Here is a tiny trained network, its code and every weight. The questions are about switching its units off for an input and a class, where a switched-off unit gives its printed mean instead of its output.

import numpy as np


def w(rows, s, z=0):
    codes = np.array(rows[::2]) - 128.0
    scale = np.full(codes.shape[1], s)
    scale[-1] = z or s
    return codes * scale


def norm(h):
    return h / np.sqrt((h * h).mean(-1, keepdims=True) + 1e-5)


def f(y):
    return y / 2 * (1 + np.tanh(0.7978845608 * (y + 0.044715 * y**3)))


def log_softmax(a):
    a = a - a.max(-1, keepdims=True)
    return a - np.log(np.exp(a).sum(-1, keepdims=True))


def net(x, mask):
    res = np.array(x, float).reshape(1, 7) / 4 @ E
    u = 0
    for l in range(4):
        y = f(norm(res) @ A[l][:, :-1].T + A[l][:, -1])
        res = res + np.where(mask[u : u + 7], y, B[l][:, -1]) @ B[l][:, :-1]
        u += 7
    return log_softmax(norm(res)[-1] @ U[:, :-1].T + U[:, -1])


A, B = {}, {}
E = w([
[193,94,129,98,159,143,194,215,146],'x0',
[188,84,140,101,79,62,147,129,40],'x1',
[128,128,128,126,128,127,128,129,127],'x2',
[128,127,128,124,129,128,129,128,128],'x3',
[127,128,128,126,128,128,129,128,128],'x4',
[129,127,128,129,128,128,127,128,128],'x5',
[131,93,1,140,120,135,109,125,142],'x6',
],0.024)
A[0] = w([
[96,161,254,144,140,146,127,144,165,87],'L0N0',
[102,144,213,105,135,121,110,120,116,33],'L0N1',
[133,123,141,126,122,106,122,142,61,49],'L0N2',
[172,120,130,112,160,161,163,234,191,3],'L0N3',
[184,104,136,124,142,144,162,208,128,35],'L0N4',
[154,135,240,138,144,139,143,190,145,25],'L0N5',
[140,143,243,148,105,130,132,143,92,76],'L0N6',
],0.023,0.0059)
B[0] = w([
[188,187,130,227,65,202,171,96,70,233],'L0N0',
[183,162,75,220,186,45,73,154,152,184],'L0N1',
[95,110,143,101,184,108,118,89,86,165],'L0N2',
[126,48,85,98,252,157,142,16,170,249],'L0N3',
[143,176,114,127,51,123,144,236,104,221],'L0N4',
[146,130,160,23,83,220,233,91,145,223],'L0N5',
[49,104,125,66,201,16,54,130,188,216],'L0N6',
],0.023,0.019)
A[1] = w([
[107,105,254,74,139,169,175,103,66,23],'L1N0',
[219,130,129,74,120,88,193,241,118,87],'L1N1',
[24,148,116,135,137,191,96,165,203,176],'L1N2',
[99,92,248,107,102,152,124,203,126,84],'L1N3',
[76,136,190,43,80,117,148,208,202,27],'L1N4',
[160,53,232,91,99,173,120,136,153,3],'L1N5',
[157,53,140,97,47,116,121,108,16,56],'L1N6',
],0.025,0.0039)
B[1] = w([
[125,168,43,81,66,134,153,90,118,201],'L1N0',
[158,146,146,135,104,124,103,253,119,247],'L1N1',
[96,191,113,124,88,130,84,181,178,207],'L1N2',
[139,158,122,81,196,157,142,137,89,139],'L1N3',
[118,208,76,68,74,135,92,120,123,173],'L1N4',
[159,159,144,149,182,101,124,83,85,153],'L1N5',
[100,86,108,173,110,152,194,63,160,212],'L1N6',
],0.027,0.014)
A[2] = w([
[176,61,149,166,105,124,117,212,45,14],'L2N0',
[81,84,215,71,175,28,92,78,119,11],'L2N1',
[113,59,108,126,89,116,110,75,61,5],'L2N2',
[140,107,128,92,78,99,130,191,78,52],'L2N3',
[173,83,126,125,110,107,113,132,106,39],'L2N4',
[120,149,144,25,139,5,112,138,93,86],'L2N5',
[160,135,131,115,93,74,154,180,99,52],'L2N6',
],0.033,0.0031)
B[2] = w([
[180,129,188,194,150,98,218,167,199,203],'L2N0',
[139,181,163,180,253,82,222,45,190,191],'L2N1',
[116,80,111,132,72,100,139,121,114,184],'L2N2',
[147,124,123,118,88,110,118,183,109,218],'L2N3',
[157,132,102,178,145,125,141,168,116,141],'L2N4',
[90,115,130,37,146,35,70,113,48,248],'L2N5',
[165,91,106,109,117,127,138,170,108,207],'L2N6',
],0.033,0.014)
A[3] = w([
[150,157,181,241,118,83,100,97,67,31],'L3N0',
[140,132,206,192,104,145,122,107,90,114],'L3N1',
[80,83,199,148,172,121,119,124,89,62],'L3N2',
[168,120,192,179,124,151,144,167,83,2],'L3N3',
[122,48,91,141,232,105,113,198,159,58],'L3N4',
[65,73,161,140,136,97,115,55,83,97],'L3N5',
[114,23,251,131,175,159,79,111,144,17],'L3N6',
],0.027,0.0045)
B[3] = w([
[155,97,220,164,102,198,58,183,4,208],'L3N0',
[150,102,172,69,100,107,84,163,83,168],'L3N1',
[123,149,152,131,177,122,138,142,129,142],'L3N2',
[128,114,149,216,133,76,89,169,179,177],'L3N3',
[44,2,204,103,178,158,12,131,144,249],'L3N4',
[88,124,135,227,112,95,139,90,162,202],'L3N5',
[178,85,107,117,109,160,100,171,162,131],'L3N6',
],0.021,0.013)
U = w([
[151,189,211,209,94,182,74,142,64,250],'0',
[99,150,194,156,204,43,133,71,97,202],'1',
[51,198,107,176,83,149,56,177,184,28],'2',
[65,68,111,211,63,96,169,86,147,25],'3',
[171,163,136,89,160,239,230,61,139,43],'4',
[135,145,113,18,97,80,128,184,72,101],'5',
[69,56,130,100,205,196,82,144,200,250],'6',
[149,50,158,163,135,109,167,248,169,62],'7',
],0.017,0.0013)

Each question gives the input, the list of numbers given to net, and the class t.
The units are the neurons (one row each of A and B). Each row of codes is followed by its name. A weight is (code - 128) times the scale printed after its matrix; where a second scale follows, it is the last column's (A, B and U).
mask holds one flag per neuron, layer by layer. A switched-off neuron (its flag False) gives its mean, the last column of its row in B, instead of its output. The means were averaged over made-up inputs and are rounded, as every weight is.
A unit's drop is (log p(t) with every unit on - log p(t) with that unit switched off) / (log p(t) with every unit on - log p(t) with every unit switched off).
The circuit of an input: a set's keep is (log p(t) with only the set's units on - log p(t) with every unit switched off) / (log p(t) with every unit on - log p(t) with every unit switched off). Starting from the 12 units with the biggest drops (on a tie, the unit counted first), units are removed one at a time, each time the one whose removal leaves the highest keep (on an exact tie, the one counted first), for as long as the keep stays at least 0.8.
circuit, biggest first: the units of the circuit, biggest drop first
unit that matters most: the unit with the biggest drop
k most important neurons: the k neurons with the biggest drops, biggest first
k most important neurons of layer l: the k neurons of layer l with the biggest drops, biggest first
drop of u: that unit's drop, to one decimal
input [8,-5,4,-6,-5,4,-4], class 4: unit that matters most -> L0N3
input [6,4,-1,-3,-4,-1,0], class 5: 2 most important neurons of layer 1 -> [L1N4, L1N0]
input [-1,6,4,-5,-7,-1,5], class 3: 2 most important neurons -> [L0N4, L0N6]
input [-3,-5,7,6,-5,4,2], class 2: 2 most important neurons of layer 0 -> [L0N3, L0N0]
input [-1,-5,-3,5,7,1,1], class 2: 2 most important neurons -> [L1N2, L0N5]
input [0,8,5,1,-4,1,-7], class 1: 3 most important neurons -> [L0N6, L2N1, L0N2]
input [-5,0,2,6,-2,6,5], class 2: 3 most important neurons -> [L0N0, L0N3, L0N5]
input [1,1,0,2,-1,2,-6], class 5: 3 most important neurons -> [L0N5, L0N3, L0N6]
input [-7,-1,7,2,-5,4,8], class 2: 3 most important neurons -> [L0N0, L0N3, L1N2]
input [-4,1,8,-6,2,7,5], class 3: 4 most important neurons -> [L0N6, L0N4, L0N1, L1N1]
input [0,1,3,-1,4,4,5], class 3: 2 most important neurons -> [L0N4, L0N1]
input [-1,3,8,8,5,5,5], class 3: 2 most important neurons -> [L0N6, L0N4]
input [3,6,8,-6,6,7,1], class 7: 2 most important neurons -> [L1N1, L0N5]
input [7,0,7,-6,-8,-7,-7], class 4: circuit, biggest first -> [L0N5]
input [0,4,2,6,-2,-3,-5], class 1: 2 most important neurons -> [L0N6, L0N1]
input [-4,1,2,-5,6,-8,7], class 3: 4 most important neurons -> [L0N6, L1N1, L0N4, L0N1]
input [1,1,-3,-7,-4,1,-4], class 5: 2 most important neurons -> [L0N5, L0N3]
input [4,-3,5,-8,1,0,-7], class 4: 2 most important neurons -> [L0N5, L0N0]
input [-4,-1,0,-7,5,6,3], class 2: 4 most important neurons of layer 0 -> [L0N0, L0N3, L0N5, L0N6]
input [-5,-3,-7,-2,3,2,-4], class 0: circuit, biggest first -> [L0N0]
input [-7,2,-1,0,2,7,2], class 3: 3 most important neurons of layer 0 -> [L0N6, L0N3, L0N1]
input [-2,-3,-5,0,-3,-4,4], class 2: drop of L0N3 -> 1.3
input [-8,-5,1,7,8,-1,6], class 2: drop of L2N1 -> 0.0
input [-3,0,-7,7,-6,-5,3], class 2: drop of L0N1 -> 0.7
input [1,-5,3,-6,2,-3,-4], class 4: drop of L0N5 -> 0.8
input [-4,3,6,6,3,-4,2], class 3: 2 most important neurons of layer 0 -> [L0N6, L0N3]
input [5,0,0,7,2,6,3], class 6: circuit, biggest first -> [L0N3]
